Moves between states:
η: GJ->NF, FR->LM, ZJ->RR, MH->HR, HL->BD, BP->TT, LM->DZ, HD->HB, JP->CJ, DZ->JJ, LQ->PC, DP->RG, CZ->PG, TL->CL, PG->PR, NQ->HG, ZF->JP, GH->RM, MS->GH, RM->SB, QP->DP, HB->MQ, RL->JH, QC->TH, GN->HJ, HN->TR, JH->FR, TC->ZJ, PR->BP, CL->FB, MQ->RC, GR->HD, PC->ML, NF->RH, QR->LQ, RC->QC, TP->CR, SN->QZ, MC->SN, GZ->GJ, SB->LC, TM->MC, HJ->HN, CM->RL, HR->GN, JT->TP, RR->CT, DR->GR, QZ->JB, FB->NQ, TT->DR, TR->BB, HZ->ZF, TH->GZ, JJ->QP, JB->JZ, JZ->HZ, NC->ZQ, DQ->CM, BB->TM, BD->FM, ML->CZ, ZQ->LB, RH->DQ, CT->MH, DJ->BM, FM->JT, LC->QR, RG->MS, LB->DJ, BM->HL, CR->TL, CJ->NC, HG->TC
γ: GJ->TT, FR->QC, ZJ->FM, MH->CR, HL->JZ, BP->RM, LM->TH, HD->LQ, JP->TR, DZ->GZ, LQ->JJ, DP->RH, CZ->RG, TL->ZQ, PG->MS, NQ->BM, ZF->HN, GH->RL, MS->CM, RM->JH, QP->NF, HB->PC, RL->MQ, QC->PG, GN->CL, HN->NQ, JH->RC, TC->BD, PR->GH, CL->LB, MQ->ML, GR->QR, PC->QP, NF->DR, QR->DZ, RC->CZ, TP->CJ, SN->CT, MC->RR, GZ->BP, SB->FR, TM->ZJ, HJ->FB, CM->HB, HR->TL, JT->JP, RR->JT, DR->LC, QZ->MH, FB->DJ, TT->SB, TR->HG, HZ->HJ, TH->PR, JJ->GJ, JB->HR, JZ->GN, NC->TM, DQ->HD, BB->TC, BD->HZ, ML->DP, ZQ->MC, RH->GR, CT->TP, DJ->QZ, FM->ZF, LC->LM, RG->DQ, LB->SN, BM->JB, CR->NC, CJ->BB, HG->HL
δ: GJ->JT, FR->HG, ZJ->LC, MH->PC, HL->JH, BP->ZF, LM->TC, HD->ZQ, JP->GZ, DZ->ZJ, LQ->MC, DP->MH, CZ->JB, TL->DP, PG->JZ, NQ->GH, ZF->TH, GH->HJ, MS->GN, RM->HN, QP->CT, HB->LB, RL->FB, QC->HL, GN->CZ, HN->PR, JH->NQ, TC->SB, PR->HZ, CL->RG, MQ->DJ, GR->NC, PC->SN, NF->TP, QR->TM, RC->BM, TP->JJ, SN->HD, MC->GR, GZ->FM, SB->TR, TM->DR, HJ->PG, CM->CL, HR->ML, JT->DZ, RR->QR, DR->CJ, QZ->HB, FB->MS, TT->JP, TR->BP, HZ->QC, TH->BD, JJ->RR, JB->MQ, JZ->RC, NC->NF, DQ->TL, BB->TT, BD->FR, ML->QZ, ZQ->RH, RH->CR, CT->LQ, DJ->CM, FM->LM, LC->BB, RG->HR, LB->DQ, BM->RL, CR->QP, CJ->GJ, HG->RM
τ: GJ->CJ, FR->BD, ZJ->DZ, MH->DP, HL->QC, BP->TR, LM->FM, HD->SN, JP->TT, DZ->JT, LQ->CT, DP->TL, CZ->GN, TL->DQ, PG->HJ, NQ->JH, ZF->BP, GH->NQ, MS->FB, RM->HG, QP->CR, HB->QZ, RL->BM, QC->HZ, GN->MS, HN->RM, JH->HL, TC->LM, PR->HN, CL->CM, MQ->JB, GR->MC, PC->MH, NF->NC, QR->RR, RC->JZ, TP->NF, SN->PC, MC->LQ, GZ->JP, SB->TC, TM->QR, HJ->GH, CM->DJ, HR->RG, JT->GJ, RR->JJ, DR->TM, QZ->ML, FB->RL, TT->BB, TR->SB, HZ->PR, TH->ZF, JJ->TP, JB->CZ, JZ->PG, NC->GR, DQ->LB, BB->LC, BD->TH, ML->HR, ZQ->HD, RH->ZQ, CT->QP, DJ->MQ, FM->GZ, LC->ZJ, RG->CL, LB->HB, BM->RC, CR->RH, CJ->DR, HG->FR

In the rows, 129 means zero.

The rows follow the links: the fewer symbols apart two states are, the more alike their rows tend to be.

Each row is also shifted at random along 4 hidden directions that mean nothing.

Row, then state:
157,122,152,126,119,141,132,126,113,137,130,139,127,134,122,122,133,131,135,123,113,100,124,123,143,117,99,116,139,148,114,144,109,134,154,133,149,126,136,140,136,135,142,120
state: RG
58,112,104,154,132,143,116,153,129,132,145,135,143,138,108,162,131,123,128,116,136,133,137,121,153,134,124,127,137,110,128,137,117,139,122,121,138,144,136,140,133,134,132,129
state: CT
42,130,91,146,153,124,117,126,154,123,124,114,116,140,131,150,139,133,134,140,139,156,116,126,124,124,155,129,124,103,117,133,140,151,132,123,122,129,116,127,100,114,145,149
state: SB
76,139,134,141,112,126,133,126,133,128,119,128,106,125,151,115,121,151,118,159,138,135,138,141,96,142,127,128,117,124,133,127,143,120,126,116,106,132,142,98,134,120,136,120
state: ZF
121,139,147,137,124,151,138,115,143,127,123,123,119,135,148,104,134,123,132,137,133,144,109,129,116,123,120,133,109,157,103,148,143,151,127,120,126,117,135,110,121,127,122,145
state: FR
71,124,116,152,112,141,119,130,126,133,133,117,115,148,125,143,123,145,124,149,132,145,139,138,116,143,104,104,132,126,106,144,112,148,127,128,114,132,151,102,109,135,134,126
state: JP
175,113,120,145,136,126,116,136,132,135,139,142,144,144,99,157,133,126,139,118,136,133,142,126,147,130,133,127,143,109,117,109,122,134,129,118,141,129,133,147,119,152,135,127
state: MC
91,115,123,141,118,140,122,138,115,134,133,144,119,129,127,128,120,144,138,138,127,97,138,127,132,125,106,115,141,123,114,151,108,127,158,121,151,133,131,129,137,106,159,116
state: QZ
137,122,158,153,93,157,134,125,136,136,138,126,126,148,132,127,131,138,110,138,142,145,139,142,109,135,103,126,116,150,122,141,131,149,124,115,113,137,150,106,137,137,120,110
state: ZJ
113,131,138,131,120,142,144,131,114,130,115,118,118,141,148,106,130,134,118,135,117,137,129,139,120,139,118,129,119,149,113,150,126,143,123,131,117,118,151,113,127,125,112,131
state: HN
117,127,134,124,137,138,137,105,135,132,115,108,128,158,141,122,150,114,117,107,108,143,104,123,127,105,141,144,130,147,123,149,139,160,143,149,123,135,128,147,120,131,121,127
state: QC
97,138,103,137,138,136,116,135,150,121,140,121,134,119,131,149,127,126,118,129,148,147,125,127,130,126,141,140,113,119,148,137,147,132,105,127,126,143,117,115,135,115,125,135
state: DR
66,129,80,149,162,111,115,142,147,122,122,129,116,136,134,147,130,133,146,145,140,158,137,133,129,143,172,120,129,95,111,109,141,131,122,108,122,111,125,127,97,126,136,162
state: TR
113,141,144,109,131,124,126,115,145,125,140,137,142,104,125,130,129,121,129,118,142,112,117,118,128,114,134,151,124,135,173,122,144,106,128,135,143,147,100,133,155,119,129,115
state: DP
163,123,144,141,107,143,136,153,116,129,142,143,140,119,121,127,115,129,128,128,135,113,146,129,140,146,99,123,126,137,130,137,115,119,117,114,141,134,141,114,149,128,122,119
state: ZQ
101,105,97,162,126,128,147,180,82,133,116,135,111,142,138,117,112,158,145,150,122,134,181,159,141,179,130,95,130,113,76,127,103,136,118,97,122,88,174,115,104,130,126,160
state: PR
181,129,139,139,119,135,134,128,135,131,133,126,138,133,132,130,132,129,113,121,142,147,138,134,124,135,135,144,116,131,143,124,144,134,109,122,115,136,140,119,138,137,113,121
state: JT
63,138,155,119,111,134,127,92,136,134,122,121,111,137,144,107,134,138,121,145,120,118,109,129,99,107,109,127,131,144,127,151,134,139,165,142,127,137,125,122,128,116,147,107
state: HJ
102,131,128,115,126,120,126,129,126,129,134,144,130,114,130,135,121,136,130,133,133,106,134,129,125,124,130,135,130,112,162,126,130,105,141,128,140,147,111,135,157,109,145,110
state: DQ
188,121,131,116,134,118,135,140,102,132,129,138,134,128,117,130,126,131,143,125,113,101,137,127,144,136,122,118,153,123,122,118,108,115,142,139,144,119,129,147,123,137,137,135
state: HR
167,119,134,140,129,152,128,145,132,131,146,133,144,124,117,136,128,119,136,111,132,127,123,117,158,125,111,129,125,142,117,144,117,145,120,117,151,131,134,133,136,132,118,136
state: RH
220,135,154,130,123,132,130,103,140,132,131,110,130,148,124,132,140,123,121,124,121,149,115,128,122,120,114,129,135,150,118,128,126,150,123,147,113,129,141,122,110,156,119,120
state: TT

From each start, follow one symbol. Which state do you reach?
Answers are names.
---
98,130,149,142,94,142,135,130,126,133,137,125,127,131,141,133,124,144,96,137,144,141,147,141,106,146,104,139,116,132,153,136,134,125,110,127,101,151,154,102,154,132,116,97
η	JJ
---
152,144,147,127,129,129,135,111,143,132,120,119,118,132,145,108,131,134,126,143,137,144,123,139,110,126,136,137,114,142,125,125,149,130,124,123,117,119,129,119,125,128,121,130
γ	PR
---
90,131,119,130,133,129,143,142,113,121,121,117,121,127,145,115,126,133,127,139,121,141,141,136,127,152,133,123,121,135,119,134,126,128,110,130,114,117,146,112,124,132,113,147
η	SB
---
98,132,145,138,107,137,130,142,131,130,142,156,125,108,128,120,116,138,133,139,149,105,142,128,123,133,109,125,122,132,143,128,129,110,129,110,145,137,128,116,158,117,137,117
γ	CR
---
107,130,121,156,112,147,125,144,139,129,140,130,120,126,140,134,121,142,118,145,151,140,139,135,122,138,116,132,105,126,131,147,137,139,113,107,123,141,138,99,140,113,130,127
γ	BB
---
139,137,119,130,130,108,128,127,133,133,119,128,118,128,141,124,128,136,130,151,136,144,136,142,109,141,151,126,129,113,132,110,143,119,124,123,108,119,130,119,115,125,129,133
γ	RM
---
181,138,135,136,129,121,144,136,126,130,120,131,120,132,141,101,126,136,142,146,138,145,138,144,116,146,138,117,120,138,100,115,135,130,119,108,117,99,146,112,113,136,119,152
γ	HZ
---
80,131,124,115,128,122,143,132,105,126,108,107,128,141,147,127,131,133,104,123,106,134,136,136,120,145,142,140,132,125,142,130,129,123,118,156,105,133,142,133,134,130,116,125
η	ZF
---
73,132,123,113,146,112,129,111,127,131,113,120,128,143,134,133,140,126,128,120,112,135,118,125,126,118,152,135,144,120,132,116,135,131,141,148,120,123,119,150,112,133,132,131
γ	BM
---
113,119,121,129,113,127,124,151,101,133,131,151,119,117,130,129,115,149,137,142,132,95,155,136,131,145,114,116,143,106,136,134,109,103,152,123,140,136,131,128,148,112,155,115
δ	LB
---
166,132,143,122,117,120,132,122,128,133,132,118,141,131,127,141,131,122,111,125,130,149,136,139,125,141,130,136,130,135,146,105,130,125,104,145,100,136,142,118,127,154,105,113
η	QR
---
117,120,120,124,136,111,137,132,106,135,113,121,124,146,130,126,137,135,134,129,115,132,141,135,129,142,145,122,143,115,116,114,123,126,143,133,121,116,139,149,114,139,132,134
γ	RC
---
165,137,131,127,133,138,129,117,154,126,136,114,142,129,133,141,139,117,112,112,143,156,111,121,125,120,139,157,114,141,152,132,150,139,105,132,120,145,120,128,138,130,110,123
γ	TT
---
80,138,152,119,111,149,127,129,137,121,145,132,143,104,131,130,123,126,109,121,136,111,125,124,127,124,99,145,122,149,173,147,134,114,110,143,134,159,120,113,168,122,119,101
η	HB
---
130,132,147,131,128,146,127,128,153,127,143,143,144,108,116,127,126,115,138,116,146,121,115,120,142,110,115,137,117,153,134,140,135,135,124,117,149,136,118,127,145,128,124,132
η	QZ
---
146,110,131,159,110,158,129,160,113,134,143,142,133,136,121,134,124,138,134,128,135,118,151,134,148,138,97,115,125,136,108,156,106,147,130,107,148,132,152,123,143,126,131,125
τ	RH
---
144,126,134,121,143,142,119,108,145,129,134,127,137,132,115,133,141,113,140,104,113,113,95,106,146,88,125,139,138,145,121,153,125,155,161,150,156,135,111,156,123,119,144,130
δ	QZ
